Below are the code and all the weights of a small trained network. Each question names an input and a class and asks about switching units off, where a switched-off unit gives its printed mean instead of its output.

import numpy as np


def w(rows, s, z=0):
    codes = np.array(rows[::2]) - 128.0
    scale = np.full(codes.shape[1], s)
    scale[-1] = z or s
    return codes * scale


def f(y):
    return np.maximum(y, 0)


def log_softmax(a):
    a = a - a.max(-1, keepdims=True)
    return a - np.log(np.exp(a).sum(-1, keepdims=True))


def net(x, mask):
    res = np.array(x, float).reshape(1, 8) / 4 @ E
    y = f(res @ A[0][:, :-1].T + A[0][:, -1])
    res = res + np.where(mask, y, B[0][:, -1]) @ B[0][:, :-1]
    return log_softmax(res[-1] @ U[:, :-1].T + U[:, -1])


A, B = {}, {}
E = w([
[244,108,68,201],'x0',
[52,152,40,106],'x1',
[234,98,104,179],'x2',
[64,164,113,183],'x3',
[89,71,2,195],'x4',
[206,229,53,195],'x5',
[169,57,103,167],'x6',
[170,66,89,171],'x7',
],0.008)
A[0] = w([
[143,124,203,142,169],'n0',
[146,100,98,199,187],'n1',
[116,224,97,122,157],'n2',
[148,79,110,67,138],'n3',
[95,197,158,136,137],'n4',
[140,184,248,75,195],'n5',
[210,133,61,198,145],'n6',
[70,206,142,140,147],'n7',
[173,167,208,138,187],'n8',
[80,223,95,107,148],'n9',
[173,146,97,182,160],'n10',
[124,229,74,66,170],'n11',
[139,159,21,67,198],'n12',
[94,208,121,116,105],'n13',
[104,50,136,152,253],'n14',
[181,108,72,132,173],'n15',
],0.013,0.0051)
B[0] = w([
[154,193,201,68,180],'n0',
[119,49,169,147,210],'n1',
[170,144,59,127,187],'n2',
[94,103,170,111,162],'n3',
[89,204,119,162,175],'n4',
[158,255,132,90,242],'n5',
[162,82,162,221,252],'n6',
[128,166,46,140,184],'n7',
[190,173,191,125,198],'n8',
[155,154,35,92,193],'n9',
[177,118,129,175,204],'n10',
[161,192,12,165,198],'n11',
[146,77,76,159,197],'n12',
[137,152,122,157,173],'n13',
[29,54,219,86,198],'n14',
[127,57,158,185,204],'n15',
],0.0085,0.015)
U = w([
[150,107,161,251,96],'0',
[141,183,196,149,74],'1',
[128,168,92,200,114],'2',
[21,121,154,121,255],'3',
],0.014,0.00089)

Each question gives the input, the list of numbers given to net, and the class t.
The units are the neurons (one row each of A and B). Each row of codes is followed by its name. A weight is (code - 128) times the scale printed after its matrix; where a second scale follows, it is the last column's (A, B and U).
mask holds one flag per neuron, in row order. A switched-off neuron (its flag False) gives its mean, the last column of its row in B, instead of its output. The means were averaged over made-up inputs and are rounded, as every weight is.
A unit's drop is (log p(t) with every unit on - log p(t) with that unit switched off) / (log p(t) with every unit on - log p(t) with every unit switched off).
The circuit of an input: a set's keep is (log p(t) with only the set's units on - log p(t) with every unit switched off) / (log p(t) with every unit on - log p(t) with every unit switched off). Starting from the 12 units with the biggest drops (on a tie, the unit counted first), units are removed one at a time, each time the one whose removal leaves the highest keep (on an exact tie, the one counted first), for as long as the keep stays at least 0.8.
circuit, biggest first: the units of the circuit, biggest drop first
unit that matters most: the unit with the biggest drop
k most important neurons: the k neurons with the biggest drops, biggest first
drop of u: that unit's drop, to one decimal
input [-4,5,3,6,-1,-5,1,-6], class 2: unit that matters most => n7
input [3,-8,-2,3,0,6,-2,-5], class 2: circuit, biggest first => n14, n15
input [5,2,-6,8,-4,-8,-2,1], class 3: circuit, biggest first => n8, n6
input [5,-5,-6,7,4,-4,-3,-8], class 2: circuit, biggest first => n7, n1
input [7,0,-7,-3,-1,-2,-5,-2], class 2: circuit, biggest first => n14, n1
input [-6,1,4,-4,8,-2,5,1], class 3: circuit, biggest first => n14, n6
input [4,-2,-3,-7,1,2,-8,-1], class 2: circuit, biggest first => n11, n14
input [-5,-6,-7,-5,-1,5,-3,-8], class 2: 2 most important neurons => n11, n7
input [-6,3,-5,-6,-5,1,-2,-6], class 2: 3 most important neurons => n11, n7, n9
input [-4,-8,-3,-2,4,-7,-4,1], class 3: 2 most important neurons => n14, n6
input [5,-8,-7,7,-1,-3,2,5], class 1: 4 most important neurons => n6, n0, n15, n12
input [7,2,-7,0,6,-3,4,-8], class 3: drop of n14 => 0.0
input [0,7,-4,-3,-3,-7,-1,-6], class 2: drop of n8 => 0.1
input [8,6,-5,0,-7,-4,0,6], class 3: most important neuron => n6
input [-4,4,8,3,4,-4,-7,6], class 3: drop of n6 => 0.1
